Below is a small trained network, with its code and all its weights. Each question gives an input and a target symbol and asks what happens when units are switched off, that is, made to give their printed mean instead of their output.

import numpy as np


def w(rows, s, z=0):
    codes = np.array(rows[::2]) - 128.0
    scale = np.full(codes.shape[1], s)
    scale[-1] = z or s
    return codes * scale


def f(y):
    return np.maximum(y, 0)


def softmax(a):
    e = np.exp(a - a.max(-1, keepdims=True))
    return e / e.sum(-1, keepdims=True)


def log_softmax(a):
    a = a - a.max(-1, keepdims=True)
    return a - np.log(np.exp(a).sum(-1, keepdims=True))


def net(x, mask):
    ids = ['βδεθλμστφψω'.index(c) for c in x.split()]
    T = len(ids)
    res = E[ids] + P[:T]
    r = res
    for j in range(2):
        rows = slice(2 * j, 2 * j + 2)
        q, k, v = (r @ M[0][rows].T for M in (Q, K, V))
        z = softmax(np.where(np.tri(T) > 0, q @ k.T / 2**0.5, -1e9)) @ v
        o = O[0][rows]
        res = res + np.where(mask[j], z, o[:, -1]) @ o[:, :-1]
    y = f(res @ A[0][:, :-1].T + A[0][:, -1])
    res = res + np.where(mask[2:10], y, B[0][:, -1]) @ B[0][:, :-1]
    return log_softmax(res[-1] @ U[:, :-1].T + U[:, -1])


Q, K, V, O, A, B = {}, {}, {}, {}, {}, {}
E = w([
[197,142,192,177],'β',
[171,146,156,195],'δ',
[142,155,129,181],'ε',
[254,86,116,99],'θ',
[148,162,224,71],'λ',
[176,169,213,127],'μ',
[116,111,133,142],'σ',
[153,173,213,91],'τ',
[118,83,112,10],'φ',
[184,142,225,123],'ψ',
[122,125,137,131],'ω',
],0.019)
P = w([
[86,255,157,147],'0',
[94,192,149,150],'1',
[98,147,147,154],'2',
[104,117,147,161],'3',
[112,94,146,167],'4',
[117,73,148,173],'5',
[124,50,149,177],'6',
],0.011)
Q[0] = w([
[125,100,119,68],'H1',
[92,154,100,34],'H1',
[220,154,190,146],'H2',
[121,87,253,23],'H2',
],0.017)
K[0] = w([
[76,177,120,80],'H1',
[70,120,177,134],'H1',
[227,145,167,168],'H2',
[201,119,162,4],'H2',
],0.017)
V[0] = w([
[176,136,88,32],'H1',
[243,166,6,108],'H1',
[254,235,4,114],'H2',
[16,160,70,186],'H2',
],0.0082)
O[0] = w([
[174,153,73,116,70],'H1',
[115,192,1,60,78],'H1',
[122,118,189,20,94],'H2',
[173,25,106,183,1],'H2',
],0.0081,0.0059)
A[0] = w([
[126,205,135,201,3],'N1',
[121,170,166,206,181],'N2',
[78,49,86,57,51],'N3',
[151,175,76,178,68],'N4',
[3,130,118,98,168],'N5',
[76,132,34,180,116],'N6',
[214,146,191,139,134],'N7',
[81,96,58,83,172],'N8',
],0.014,0.0058)
B[0] = w([
[5,157,145,145,176],'N1',
[155,170,182,62,249],'N2',
[192,193,176,194,135],'N3',
[169,163,115,175,135],'N4',
[68,174,107,92,146],'N5',
[130,91,193,62,138],'N6',
[157,71,64,154,226],'N7',
[112,56,187,168,142],'N8',
],0.022,0.018)
U = w([
[142,148,140,191,54],'β',
[109,132,94,105,47],'δ',
[253,109,167,128,213],'ε',
[167,175,90,109,2],'θ',
[125,115,97,90,22],'λ',
[190,193,80,180,235],'μ',
[164,135,82,93,121],'σ',
[59,84,115,126,78],'τ',
[254,82,107,85,201],'φ',
[141,198,175,130,194],'ψ',
[127,35,142,109,71],'ω',
],0.0099,0.0039)

Each question gives the input, a string of symbols that net reads in full, and the target symbol t.
The units are the heads (2 rows each of Q, K, V and O) and the neurons (one row each of A and B). Each row of codes is followed by its name. A weight is (code - 128) times the scale printed after its matrix; where a second scale follows, it is the last column's (O, A, B and U).
mask holds one flag per unit, heads first, then neurons. A switched-off unit (its flag False) gives its mean, the last column of its rows in O or B, instead of its output. The means were averaged over made-up inputs and are rounded, as every weight is.
A unit's drop is (log p(t) with every unit on - log p(t) with that unit switched off) / (log p(t) with every unit on - log p(t) with every unit switched off).
The circuit of an input: a set's keep is (log p(t) with only the set's units on - log p(t) with every unit switched off) / (log p(t) with every unit on - log p(t) with every unit switched off). Starting from all 10 units, units are removed one at a time, each time the one whose removal leaves the highest keep (on an exact tie, the one counted first), for as long as the keep stays at least 0.8.
units of the circuit, in order: the units of the circuit, biggest drop first
unit that matters most: the unit with the biggest drop
k most important neurons: the k neurons with the biggest drops, biggest first
which heads matter: for each layer, one digit per head in row order, 1 if its drop is at least 0.15 and else 0, layers parted by /
drop when u is switched off: that unit's drop, to one decimal
input β θ β μ β μ σ, target ω: most important neuron	(N8)
input σ δ δ ψ λ μ ω, target ψ: which heads matter	01
input δ μ σ δ, target ε: 4 most important neurons	(N5, N2, N1, N7)
input φ θ δ ε λ σ, target ω: units of the circuit, in order	(H1, N8, N6)
input β λ β λ σ, target ψ: which heads matter	00
input τ σ τ, target ε: units of the circuit, in order	(H1, N7)
input ψ τ λ θ λ λ ε, target ε: 3 most important neurons	(N6, N4, N7)
input λ β ω δ ω λ, target ε: 3 most important neurons	(N7, N5, N1)
input β ω σ ω, target ε: which heads matter	11
input β θ δ ψ ω, target τ: which heads matter	11
input ω τ θ ε β, target μ: which heads matter	10
input σ β σ, target ε: which heads matter	01
input ε ω σ ω, target ε: which heads matter	01
input ε φ σ σ, target ε: unit that matters most	H2
input δ ω δ, target ε: 3 most important neurons	(N5, N2, N7)
input φ ε ε β φ, target ε: drop when N4 is switched off	0.0
input λ σ ψ μ τ τ, target ε: drop when N5 is switched off	0.2
input σ τ θ ε, target ε: drop when N7 is switched off	0.1
